Below is a small trained network, with its code and all its weights. Each question gives an input and a target symbol and asks what happens when units are switched off, that is, made to give their printed mean instead of their output.

import numpy as np


def w(rows, s, z=0):
    codes = np.array(rows[::2]) - 128.0
    scale = np.full(codes.shape[1], s)
    scale[-1] = z or s
    return codes * scale


def norm(h):
    return h / np.sqrt((h * h).mean(-1, keepdims=True) + 1e-5)


def f(y):
    return np.maximum(y, 0)


def softmax(a):
    e = np.exp(a - a.max(-1, keepdims=True))
    return e / e.sum(-1, keepdims=True)


def log_softmax(a):
    a = a - a.max(-1, keepdims=True)
    return a - np.log(np.exp(a).sum(-1, keepdims=True))


def net(x, mask):
    ids = ['αβγεηθλμξπσφψω'.index(c) for c in x.split()]
    T = len(ids)
    res = E[ids] + P[:T]
    r = norm(res)
    for j in range(3):
        rows = slice(3 * j, 3 * j + 3)
        q, k, v = (r @ M[0][rows].T for M in (Q, K, V))
        z = softmax(np.where(np.tri(T) > 0, q @ k.T / 3**0.5, -1e9)) @ v
        o = O[0][rows]
        res = res + np.where(mask[j], z, o[:, -1]) @ o[:, :-1]
    y = f(norm(res) @ A[0][:, :-1].T + A[0][:, -1])
    res = res + np.where(mask[3:7], y, B[0][:, -1]) @ B[0][:, :-1]
    return log_softmax(norm(res)[-1] @ U[:, :-1].T + U[:, -1])


Q, K, V, O, A, B = {}, {}, {}, {}, {}, {}
E = w([
[141,123,142,85],'α',
[121,150,27,249],'β',
[182,63,190,42],'γ',
[139,116,126,179],'ε',
[171,113,33,91],'η',
[119,173,156,148],'θ',
[188,143,143,132],'λ',
[117,72,159,179],'μ',
[150,103,139,149],'ξ',
[70,149,103,60],'π',
[125,227,201,137],'σ',
[105,154,125,145],'φ',
[127,135,170,123],'ψ',
[123,154,159,140],'ω',
],0.022)
P = w([
[181,253,227,104],'0',
[187,224,184,157],'1',
[196,199,165,160],'2',
[199,180,151,159],'3',
[213,149,145,133],'4',
[197,137,145,146],'5',
[190,128,125,131],'6',
[207,78,130,88],'7',
],0.0055)
Q[0] = w([
[150,81,7,111],'head 0',
[13,104,12,78],'head 0',
[184,49,80,116],'head 0',
[41,59,135,69],'head 1',
[99,78,200,159],'head 1',
[136,117,85,77],'head 1',
[1,118,198,150],'head 2',
[74,125,141,58],'head 2',
[138,24,51,207],'head 2',
],0.0096)
K[0] = w([
[87,181,158,71],'head 0',
[1,227,222,140],'head 0',
[96,143,85,93],'head 0',
[2,183,189,39],'head 1',
[142,110,123,230],'head 1',
[212,156,28,152],'head 1',
[101,145,151,97],'head 2',
[37,123,137,174],'head 2',
[127,247,246,192],'head 2',
],0.0099)
V[0] = w([
[214,122,77,124],'head 0',
[177,6,180,140],'head 0',
[154,166,61,86],'head 0',
[204,110,95,117],'head 1',
[166,185,164,68],'head 1',
[150,110,133,182],'head 1',
[132,50,177,197],'head 2',
[119,136,206,113],'head 2',
[38,55,93,91],'head 2',
],0.012)
O[0] = w([
[109,186,108,114,164],'head 0',
[121,36,139,114,138],'head 0',
[80,252,125,1,118],'head 0',
[11,88,216,38,140],'head 1',
[171,118,134,129,203],'head 1',
[49,145,46,125,151],'head 1',
[100,127,235,168,85],'head 2',
[168,86,133,181,185],'head 2',
[222,89,95,157,1],'head 2',
],0.0074,0.0093)
A[0] = w([
[132,139,165,255,145],'neuron 0',
[96,115,167,48,80],'neuron 1',
[81,148,154,206,6],'neuron 2',
[163,197,155,178,52],'neuron 3',
],0.0091,0.0017)
B[0] = w([
[167,155,99,16,254],'neuron 0',
[75,254,169,122,213],'neuron 1',
[59,29,132,96,209],'neuron 2',
[156,56,134,207,207],'neuron 3',
],0.008,0.0046)
U = w([
[95,173,65,8,125],'α',
[143,172,97,126,167],'β',
[69,91,119,86,169],'γ',
[231,134,195,157,66],'ε',
[61,79,205,158,89],'η',
[178,180,160,210,50],'θ',
[72,175,71,194,216],'λ',
[85,203,203,116,76],'μ',
[192,53,207,41,191],'ξ',
[149,108,98,103,4],'π',
[169,101,164,146,6],'σ',
[158,156,157,171,14],'φ',
[243,129,23,85,230],'ψ',
[125,29,151,173,191],'ω',
],0.011,0.0039)

Each question gives the input, a string of symbols that net reads in full, and the target symbol t.
The units are the heads (3 rows each of Q, K, V and O) and the neurons (one row each of A and B). Each row of codes is followed by its name. A weight is (code - 128) times the scale printed after its matrix; where a second scale follows, it is the last column's (O, A, B and U).
mask holds one flag per unit, heads first, then neurons. A switched-off unit (its flag False) gives its mean, the last column of its rows in O or B, instead of its output. The means were averaged over made-up inputs and are rounded, as every weight is.
A unit's drop is (log p(t) with every unit on - log p(t) with that unit switched off) / (log p(t) with every unit on - log p(t) with every unit switched off).
The circuit of an input: a set's keep is (log p(t) with only the set's units on - log p(t) with every unit switched off) / (log p(t) with every unit on - log p(t) with every unit switched off). Starting from all 7 units, units are removed one at a time, each time the one whose removal leaves the highest keep (on an exact tie, the one counted first), for as long as the keep stays at least 0.8.
units of the circuit, in order: the units of the circuit, biggest drop first
top k neurons: the k neurons with the biggest drops, biggest first
which heads matter: for each layer, one digit per head in row order, 1 if its drop is at least 0.15 and else 0, layers parted by /
input θ ω ξ ξ, target η: units of the circuit, in order -> (head 2)
input λ λ θ η ξ θ ω ψ, target α: which heads matter -> 101
input ε ω η ω θ, target α: which heads matter -> 001
input ω ω θ, target θ: units of the circuit, in order -> (head 1; neuron 3)
input ω ω γ ω γ ψ σ, target ξ: units of the circuit, in order -> (head 0; head 2; neuron 0)
input θ η ξ α π ψ γ ω, target α: which heads matter -> 101
input θ π μ μ α θ ψ, target ω: which heads matter -> 100
input θ θ η ω γ, target α: which heads matter -> 100
input λ π ω ξ γ ξ ω, target η: which heads matter -> 110
input θ ω θ γ ξ ψ ω π, target ψ: units of the circuit, in order -> (head 2; head 1)
input θ α α ε λ α ξ ψ, target η: which heads matter -> 100
input π φ φ θ θ σ σ, target ψ: which heads matter -> 001
input α σ α α θ γ π η, target α: units of the circuit, in order -> (head 1; head 0; head 2)
input ω θ ω π η, target α: which heads matter -> 010
input π γ ω ψ, target ξ: which heads matter -> 100
input α θ α θ σ π ω φ, target ψ: which heads matter -> 000
input ψ σ μ ω γ ω, target ξ: which heads matter -> 001
input γ η π ε β π φ λ, target α: which heads matter -> 100
input ω π ε θ γ ω θ, target ξ: top 2 neurons -> (neuron 0; neuron 2)
input π θ β γ ξ, target η: units of the circuit, in order -> (head 1; neuron 0)
input θ γ θ ω, target ξ: units of the circuit, in order -> (neuron 0; head 0)
input ω ξ θ, target η: top neuron -> (neuron 2)
input α η ψ, target α: units of the circuit, in order -> (head 2)
input γ λ α, target μ: top 3 neurons -> (neuron 1; neuron 0; neuron 2)
input σ ω θ, target θ: units of the circuit, in order -> (head 1; neuron 3)
input π γ θ γ π π ω θ, target ψ: top 2 neurons -> (neuron 2; neuron 3)
